Here is a tiny trained network, its code and every weight. The questions are about switching its units off for an input and a class, where a switched-off unit gives its printed mean instead of its output.

import numpy as np


def w(rows, s, z=0):
    codes = np.array(rows[::2]) - 128.0
    scale = np.full(codes.shape[1], s)
    scale[-1] = z or s
    return codes * scale


def f(y):
    return np.maximum(y, 0)


def log_softmax(a):
    a = a - a.max(-1, keepdims=True)
    return a - np.log(np.exp(a).sum(-1, keepdims=True))


def net(x, mask):
    res = np.array(x, float).reshape(1, 6) / 4 @ E
    y = f(res @ A[0][:, :-1].T + A[0][:, -1])
    res = res + np.where(mask, y, B[0][:, -1]) @ B[0][:, :-1]
    return log_softmax(res[-1] @ U[:, :-1].T + U[:, -1])


A, B = {}, {}
E = w([
[115,128,141,49,85,235],'x0',
[145,167,175,60,234,110],'x1',
[168,187,140,148,153,120],'x2',
[149,143,255,239,184,118],'x3',
[159,157,186,183,42,174],'x4',
[161,190,83,122,35,93],'x5',
],0.0071)
A[0] = w([
[105,108,133,116,125,169,151],'N1',
[91,189,148,146,176,98,177],'N2',
[118,154,135,103,119,118,48],'N3',
[150,125,131,141,72,134,107],'N4',
[105,133,116,145,143,108,116],'N5',
[170,121,130,146,86,142,61],'N6',
[129,143,128,109,128,120,15],'N7',
[152,145,165,113,161,106,29],'N8',
[104,134,45,3,57,113,78],'N9',
[188,139,155,132,189,124,33],'N10',
[110,141,134,118,141,121,71],'N11',
[127,172,117,180,32,150,149],'N12',
[91,154,156,137,54,116,88],'N13',
[125,111,92,168,129,83,116],'N14',
[145,126,118,137,141,144,61],'N15',
[152,133,136,159,34,144,96],'N16',
[144,171,121,145,176,139,72],'N17',
[73,78,138,85,124,228,99],'N18',
[71,132,116,106,89,114,89],'N19',
[126,144,107,110,130,130,65],'N20',
[114,103,94,171,124,85,105],'N21',
[120,92,95,169,120,97,138],'N22',
[117,137,142,133,62,117,92],'N23',
[139,121,81,86,116,137,5],'N24',
[145,119,112,98,117,120,92],'N25',
],0.017,0.0028)
B[0] = w([
[174,125,143,116,125,115,158],'N1',
[102,126,192,129,170,132,176],'N2',
[121,129,115,138,128,120,136],'N3',
[115,125,124,148,96,156,161],'N4',
[125,134,144,124,120,98,144],'N5',
[132,145,135,118,95,136,153],'N6',
[128,119,108,146,136,133,132],'N7',
[107,124,154,144,158,161,159],'N8',
[102,169,3,115,207,165,248],'N9',
[100,134,178,109,178,155,174],'N10',
[146,157,151,147,117,126,136],'N11',
[105,110,137,124,43,168,197],'N12',
[97,117,123,127,92,151,164],'N13',
[138,103,114,134,102,68,163],'N14',
[135,136,146,103,124,117,129],'N15',
[112,142,140,108,57,155,186],'N16',
[106,118,150,127,156,150,155],'N17',
[247,112,126,138,118,107,199],'N18',
[117,148,112,122,140,154,161],'N19',
[118,120,98,139,136,134,143],'N20',
[131,127,102,149,106,72,164],'N21',
[118,129,110,114,99,74,165],'N22',
[98,132,134,126,95,151,161],'N23',
[110,159,94,145,155,143,168],'N24',
[128,128,94,138,138,133,150],'N25',
],0.037,0.017)
U = w([
[255,135,136,151,142,182,161],'0',
[142,209,23,127,187,190,74],'1',
[87,131,104,202,132,17,96],'2',
[110,145,200,171,208,167,249],'3',
[117,161,112,142,16,228,54],'4',
],0.0061,0.0016)

Each question gives the input, the list of numbers given to net, and the class t.
The units are the neurons (one row each of A and B). Each row of codes is followed by its name. A weight is (code - 128) times the scale printed after its matrix; where a second scale follows, it is the last column's (A, B and U).
mask holds one flag per neuron, in row order. A switched-off neuron (its flag False) gives its mean, the last column of its row in B, instead of its output. The means were averaged over made-up inputs and are rounded, as every weight is.
A unit's drop is (log p(t) with every unit on - log p(t) with that unit switched off) / (log p(t) with every unit on - log p(t) with every unit switched off).
The circuit of an input: a set's keep is (log p(t) with only the set's units on - log p(t) with every unit switched off) / (log p(t) with every unit on - log p(t) with every unit switched off). Starting from the 12 units with the biggest drops (on a tie, the unit counted first), units are removed one at a time, each time the one whose removal leaves the highest keep (on an exact tie, the one counted first), for as long as the keep stays at least 0.8.
units of the circuit, in order: the units of the circuit, biggest drop first
top k neurons: the k neurons with the biggest drops, biggest first
drop of u: that unit's drop, to one decimal
input [4,8,-4,-1,-3,-8], class 0: units of the circuit, in order	[N18]
input [-7,0,0,5,-2,1], class 2: units of the circuit, in order	[N14, N21]
input [-3,-2,4,-3,-1,6], class 4: top 2 neurons	[N12, N16]
input [7,7,-7,-3,4,-4], class 0: top 2 neurons	[N18, N1]
input [-5,4,-6,3,-8,2], class 2: top 2 neurons	[N14, N21]
input [-5,-2,6,6,0,3], class 3: top 2 neurons	[N2, N10]
input [-7,-8,-2,1,2,-5], class 2: top 3 neurons	[N21, N14, N22]
input [-5,-5,3,0,-1,2], class 4: top 2 neurons	[N12, N16]
input [6,0,8,-1,-1,-2], class 0: drop of N18	0.1
input [4,-1,-7,2,5,-5], class 0: drop of N18	0.5
input [3,-7,1,4,-6,-4], class 0: drop of N9	0.5
